mosu: [ -6  66 -35 -37  22]
gapu: [ -2  70 -34 -22  23]
mig: [ -6  66  24 -37  23]
dol: [-14  66 -35 -37  23]
Vutiv: [ 67  86 -44 -26  22]
after: [-26]	[22]
after: [-44]	[-26]
after: [-14]	[66]
after: [-34]	[-22]

puge: [  9   0 -27  24   9  18  28   4   0   7 -14 -18  43  16 -20   5 -10 -22
  -6 -11  -9   2   0   0 -31  -4  -7   4 -13 -20   3 -13  18  -5 -18   5
   6 -27  -6  21   3 -24 -44  42]
Sedif: [ 15   0   1  10  -8   8  11   1   5   9   1 -10   6  -3  12   8   1 -12
  -1  -1  -8  -3  20  -7  15 -21  13   8  -7   8   3   5  11   3  -8   4
  -6 -10   3 -14  -5  -1 -22   1]
Fosi: [-20 -36  58 -36   2 -10  25   5 -60 -47  61  57 -51  -6   7   1 -30 -32
 -19 -43  16  19  79  57 -42   9  44 -10 -62 -45 -39 -17 -26 -46  27   0
 -40  -2 -42  -3  30  66  50 -76]
after: [-12]	[-1]
after: [-9]	[2]
after: [28]	[4]
howmany puge: [-18]	2
after: [13]	[8]
shift -1: [-27  24]	[-28  23]

Nofa: [  5 -11 -33 -11  -7 -40 -42 -13  -9  12   8  12  17 -39 -41  17   6 -49]
zogud: [ 13 -14 -13   2 -15 -13 -22  -9 -29 -18  -5 -18 -31 -72 -31  -6  30  63]
lod: [  5 -11 -33 -11  -7 -40 -42 -13  -9  12   8  12  17  12  12  -9  -3  -9]
bikaz: [ -8 -11 -33 -11  -7 -40 -42 -13  -9  12   8  12  17 -10  15   5  -3  32]
which: [  5 -11 -33 -11  -7 -40 -42 -13  -9  12   8  12  17 -39 -41  17   6 -49]	Nofa
shift +1: [-13]	[-12]
which: [ 13 -14 -13   2 -15 -13 -22  -9 -29 -18  -5 -18 -31 -72 -31  -6  30  63]	zogud
shift -1: [-33]	[-34]
howmany lod: [-9]	3
shift -1: [2]	[1]

gedeb: [ 35   4  35  35 -19  28  -5 -19  35 -12  13  -2   9 -12  28  -2  -2  11
   5 -16  18]
feru: [ -9  15  28 -60  -2  36  -1   0 -25 -36 -18  11 -10 -23   4  11   4  20
   9 -63  54]
zul: [-20  -2 -12   1  21  30   4  10 -14  13  15  13   3  18  25   8  -1 -29
 -47 -70  -3]
Muk: [  5  -1   7  24  -9 -57  -7  21  13 -15   6  -9  -9   6 -29  11   1   7
  27  55  22]
after: [-63]	[54]
howmany gedeb: [35]	4
shift +1: [35  4]	[36  5]
shift +1: [-57]	[-56]

Zapu: [-31 -21 -76 -77  -5 -21  69 -77 -21 -31 -55 -32 -77]
ziza: [ 45 -65 -13 -11   7  21  83   7  51  36 -45  11  17]
Fut: [ 50 -48  82  49 -10 -18 -35  50 -56  47  47  50  50]
after: [83]	[7]
howmany Fut: [50]	4
howmany Zapu: [-76]	1
after: [-65]	[-13]
after: [-48]	[82]
howmany Zapu: [-77]	3
after: [49]	[-10]

met: [ 18  32  32  32 -78  32   4]
big: [-22  25 -18 -16 -56  26   2]
tez: [ -5  12   9  -4   3  14 -31]
gumu: [ 22 -22  22 -38   8 -23  -8]
Pasu: [ -9   1  31  17 -11  44   1]
kavi: [-12  43 -32   8   4   9  -7]
Malo: [-25 -24  -8  -8 -17 -17 -17]
Budel: [ -7   4 -15 -28 -20  16 -14]
shift +1: [12  9]	[13 10]
shift -1: [ 22 -38]	[ 21 -39]
howmany met: [32]	4
after: [-16]	[-56]
howmany Malo: [-7]	0

zir: [ 21 -10 -11  -8 -21 -20   4 -27   7 -25   4  47]
Nozud: [-18  11  15  21   7  40  30  11  34   3   7 -17]
Kugaf: [-23  11  15  21   7  40  30  11  34   3   7 -17]
after: [-21]	[-20]
which: [-23  11  15  21   7  40  30  11  34   3   7 -17]	Kugaf

rul: [-22  35 -56 -65  10]
tera: [-13  25 -57 -55  16]
setob: [-22  35 -56   1  10]
Tedit: [  8 -14  27  -1 -11]
muguv: [ -6   4 -35 -29 -12]
vovid: [  8  -4  27  -1 -11]
after: [25]	[-57]
after: [1]	[10]
shift +1: [-6  4]	[-5  5]
shift +1: [ 8 -4 27 -1]	[ 9 -3 28  0]
howmany setob: [-56]	1
after: [4]	[-35]

kizom: [-20  -9  11  -1   5 -14  10 -21 -24 -16  21]
nazu: [  4 -10 -17 -21  -6 -23  17 -36  -6  19  12]
zope: [ -5  20   4  24  21  32 -14  63   1 -15 -20]
lakif: [-18  21   2  21  10  28 -21  50 -15 -17 -19]
sibe: [-22   6  12   2  -1   3  -6  -3 -23 -27  -5]
mekik: [ 18 -14   0 -19   4  -6  25 -43  -2  14  15]
Sig: [  9  18   2  -1   1   5 -10  26  38   8  -7]
vaga: [-16   3  10  -1   2  -5   3 -13 -29 -20   5]
bune: [-17   3   1   1   1  -2  -9  -9 -27  -9   0]
Sifek: [ 10   7  -4  -2   2  -4 -10 -23  34  10   3]
howmany Sifek: [3]	1
after: [19]	[12]
after: [-22]	[6]
howmany bune: [1]	3

depur: [  6 -47  -4   3]
tep: [ 41  -5 -45  -8]
dezu: [ 56  11  35 -17]
Firi: [ -1 -37  10  -3]
after: [11]	[35]
after: [-4]	[3]
after: [6]	[-47]

fezat: [ 19  15  40   5 -28  21 -12  22 -53 -19 -26]
zizul: [-13 -13  42   3 -19  15 -21  17  27 -19 -21]
peta: [-13 -13  42   3 -19  15 -21  22  39 -23 -27]
Roda: [-43 -11  42   5 -22 -21  78 -27 -29  25 -14]
fuvin: [-13 -13  42   3 -19  15 -21  22  27 -19 -26]
shift -1: [22 27]	[21 26]
shift +1: [19 15 40]	[20 16 41]

bar: [ 15  26 -36  20]
rus: [  9 -26  80  68]
zup: [-33  15  14 -27]
Suk: [ 26  25 -26  32]
mon: [-34 -34  26 -34]
pel: [ 19 -31  69  -7]
after: [-33]	[15]
which: [ 19 -31  69  -7]	pel
which: [ 26  25 -26  32]	Suk
after: [69]	[-7]

Fekeg: [-19  11 -35   1   2   6  -1  -6  -9   5 -12 -42  -9  20   9   1  16   3
   0   1  14  -8]
zume: [-10 -19   4  -2 -16   6 -16  10 -10 -16 -37  18  32  -7 -10 -16 -17 -10
   4   5   3 -10]
Fode: [  4   6  -2  -2 -21   2  -1   1 -10  -3 -14  47  32 -12 -21 -17 -14  25
  13   2  73   4]
nagam: [-29   5   9   5 -15 -12   3  15  18  25   9   9 -22   9 -10  18  19 -15
  16 -26 -76 -27]
howmany Fode: [-1]	1
howmany zume: [-10]	5
after: [-37]	[18]
shift +1: [-22   9 -10  18]	[-21  10  -9  19]
which: [-29   5   9   5 -15 -12   3  15  18  25   9   9 -22   9 -10  18  19 -15
  16 -26 -76 -27]	nagam
howmany nagam: [6]	0

